Below are the code and all the weights of a small trained network. Each question names an input and a target symbol and asks about switching units off, where a switched-off unit gives its printed mean instead of its output.

import numpy as np


def w(rows, s, z=0):
    codes = np.array(rows[::2]) - 128.0
    scale = np.full(codes.shape[1], s)
    scale[-1] = z or s
    return codes * scale


def norm(h):
    return h / np.sqrt((h * h).mean(-1, keepdims=True) + 1e-5)


def f(y):
    return np.maximum(y, 0)


def softmax(a):
    e = np.exp(a - a.max(-1, keepdims=True))
    return e / e.sum(-1, keepdims=True)


def log_softmax(a):
    a = a - a.max(-1, keepdims=True)
    return a - np.log(np.exp(a).sum(-1, keepdims=True))


def net(x, mask):
    ids = ['αβγδεζθλμξστφψω'.index(c) for c in x.split()]
    T = len(ids)
    res = E[ids] + P[:T]
    r = norm(res)
    for j in range(2):
        rows = slice(3 * j, 3 * j + 3)
        q, k, v = (r @ M[0][rows].T for M in (Q, K, V))
        z = softmax(np.where(np.tri(T) > 0, q @ k.T / 3**0.5, -1e9)) @ v
        o = O[0][rows]
        res = res + np.where(mask[j], z, o[:, -1]) @ o[:, :-1]
    y = f(norm(res) @ A[0][:, :-1].T + A[0][:, -1])
    res = res + np.where(mask[2:14], y, B[0][:, -1]) @ B[0][:, :-1]
    return log_softmax(norm(res)[-1] @ U[:, :-1].T + U[:, -1])


Q, K, V, O, A, B = {}, {}, {}, {}, {}, {}
E = w([
[94,146,119,170],'α',
[130,154,109,173],'β',
[123,95,93,154],'γ',
[74,121,68,135],'δ',
[120,123,127,147],'ε',
[80,65,134,167],'ζ',
[138,118,170,165],'θ',
[152,251,247,19],'λ',
[180,121,125,177],'μ',
[111,83,140,150],'ξ',
[137,58,153,180],'σ',
[212,81,77,217],'τ',
[146,129,118,195],'φ',
[152,86,114,144],'ψ',
[14,97,131,123],'ω',
],0.017)
P = w([
[151,160,115,2],'0',
[9,65,147,179],'1',
[46,72,149,186],'2',
[60,74,155,191],'3',
[29,70,144,190],'4',
[80,112,139,234],'5',
[74,82,176,217],'6',
[63,54,165,210],'7',
[48,68,136,220],'8',
[63,99,120,225],'9',
],0.0068)
Q[0] = w([
[91,107,117,204],'head 0',
[107,112,149,107],'head 0',
[167,94,89,112],'head 0',
[22,96,159,254],'head 1',
[165,181,108,110],'head 1',
[139,125,82,95],'head 1',
],0.034)
K[0] = w([
[159,180,135,33],'head 0',
[89,109,99,141],'head 0',
[110,169,160,151],'head 0',
[192,107,34,1],'head 1',
[98,150,143,126],'head 1',
[121,118,129,223],'head 1',
],0.031)
V[0] = w([
[205,67,254,74],'head 0',
[32,45,108,110],'head 0',
[69,222,220,65],'head 0',
[130,216,186,198],'head 1',
[35,202,102,140],'head 1',
[249,52,5,79],'head 1',
],0.02)
O[0] = w([
[186,156,229,186,171],'head 0',
[66,101,185,84,130],'head 0',
[75,144,122,252,142],'head 0',
[152,173,68,105,47],'head 1',
[37,123,79,93,90],'head 1',
[217,28,131,182,249],'head 1',
],0.021,0.016)
A[0] = w([
[150,123,104,114,76],'neuron 0',
[159,131,96,135,109],'neuron 1',
[119,176,192,116,222],'neuron 2',
[138,95,188,75,138],'neuron 3',
[125,171,106,127,77],'neuron 4',
[55,119,88,141,91],'neuron 5',
[140,253,152,104,111],'neuron 6',
[224,158,118,143,171],'neuron 7',
[92,118,126,153,126],'neuron 8',
[133,134,141,202,129],'neuron 9',
[105,148,150,133,3],'neuron 10',
[91,161,106,146,87],'neuron 11',
],0.031,0.004)
B[0] = w([
[124,149,125,105,149],'neuron 0',
[116,141,122,113,162],'neuron 1',
[98,111,113,65,193],'neuron 2',
[126,179,75,65,227],'neuron 3',
[140,100,141,101,142],'neuron 4',
[160,115,159,192,188],'neuron 5',
[124,101,103,2,170],'neuron 6',
[56,194,118,136,247],'neuron 7',
[159,148,122,143,169],'neuron 8',
[135,98,140,216,229],'neuron 9',
[168,110,124,113,146],'neuron 10',
[159,107,151,113,165],'neuron 11',
],0.049,0.014)
U = w([
[103,202,45,130,153],'α',
[237,178,109,100,149],'β',
[183,198,223,95,124],'γ',
[127,84,250,103,121],'δ',
[204,200,121,156,117],'ε',
[126,119,135,129,159],'ζ',
[13,115,54,157,74],'θ',
[65,127,148,71,254],'λ',
[148,78,143,152,108],'μ',
[47,227,179,144,108],'ξ',
[7,80,207,125,74],'σ',
[199,33,127,83,162],'τ',
[58,12,104,134,100],'φ',
[175,97,16,152,97],'ψ',
[248,102,201,129,80],'ω',
],0.017,0.0087)

Each question gives the input, a string of symbols that net reads in full, and the target symbol t.
The units are the heads (3 rows each of Q, K, V and O) and the neurons (one row each of A and B). Each row of codes is followed by its name. A weight is (code - 128) times the scale printed after its matrix; where a second scale follows, it is the last column's (O, A, B and U).
mask holds one flag per unit, heads first, then neurons. A switched-off unit (its flag False) gives its mean, the last column of its rows in O or B, instead of its output. The means were averaged over made-up inputs and are rounded, as every weight is.
A unit's drop is (log p(t) with every unit on - log p(t) with that unit switched off) / (log p(t) with every unit on - log p(t) with every unit switched off).
The circuit of an input: a set's keep is (log p(t) with only the set's units on - log p(t) with every unit switched off) / (log p(t) with every unit on - log p(t) with every unit switched off). Starting from the 12 units with the biggest drops (on a tie, the unit counted first), units are removed one at a time, each time the one whose removal leaves the highest keep (on an exact tie, the one counted first), for as long as the keep stays at least 0.8.
circuit, biggest first: the units of the circuit, biggest drop first
k most important neurons: the k neurons with the biggest drops, biggest first
heads that matter: for each layer, one digit per head in row order, 1 if its drop is at least 0.15 and else 0, layers parted by /
drop of u: that unit's drop, to one decimal
input ξ δ μ, target δ: circuit, biggest first	head 0
input σ ξ δ φ ψ, target γ: heads that matter	11
input β γ δ β α ε β β, target ψ: heads that matter	11
input ζ φ σ, target λ: heads that matter	10
input β φ θ γ, target ψ: circuit, biggest first	head 0; neuron 7
input ζ ζ σ α, target λ: circuit, biggest first	head 0; neuron 3
input γ ζ α σ γ γ θ γ φ, target τ: circuit, biggest first	head 0; head 1
input θ ξ ψ μ ω δ β ξ α, target ξ: 2 most important neurons	neuron 7; neuron 6
input α ω ζ γ γ δ ξ, target θ: heads that matter	11
input ζ θ ξ, target λ: heads that matter	10
input φ ψ γ φ ξ, target α: heads that matter	10
input δ ω φ δ ψ β, target φ: circuit, biggest first	neuron 7; head 1
input θ ζ δ ω β α ζ ζ φ θ, target ξ: circuit, biggest first	head 1; neuron 7
input μ γ γ ζ φ φ γ ε δ, target ε: circuit, biggest first	head 1; neuron 7
input α γ ω γ, target θ: circuit, biggest first	head 0
input μ δ θ, target ε: circuit, biggest first	head 1; neuron 7; head 0
input β ω φ δ β τ β, target ψ: 2 most important neurons	neuron 7; neuron 9
input φ ψ ζ α μ ω τ θ ε, target α: drop of neuron 7	0.5
input σ α γ μ θ α, target γ: drop of neuron 10	0.0
input φ σ γ ζ γ γ ζ ψ δ θ, target α: most important neuron	neuron 7
input θ δ τ, target ξ: drop of neuron 7	0.3
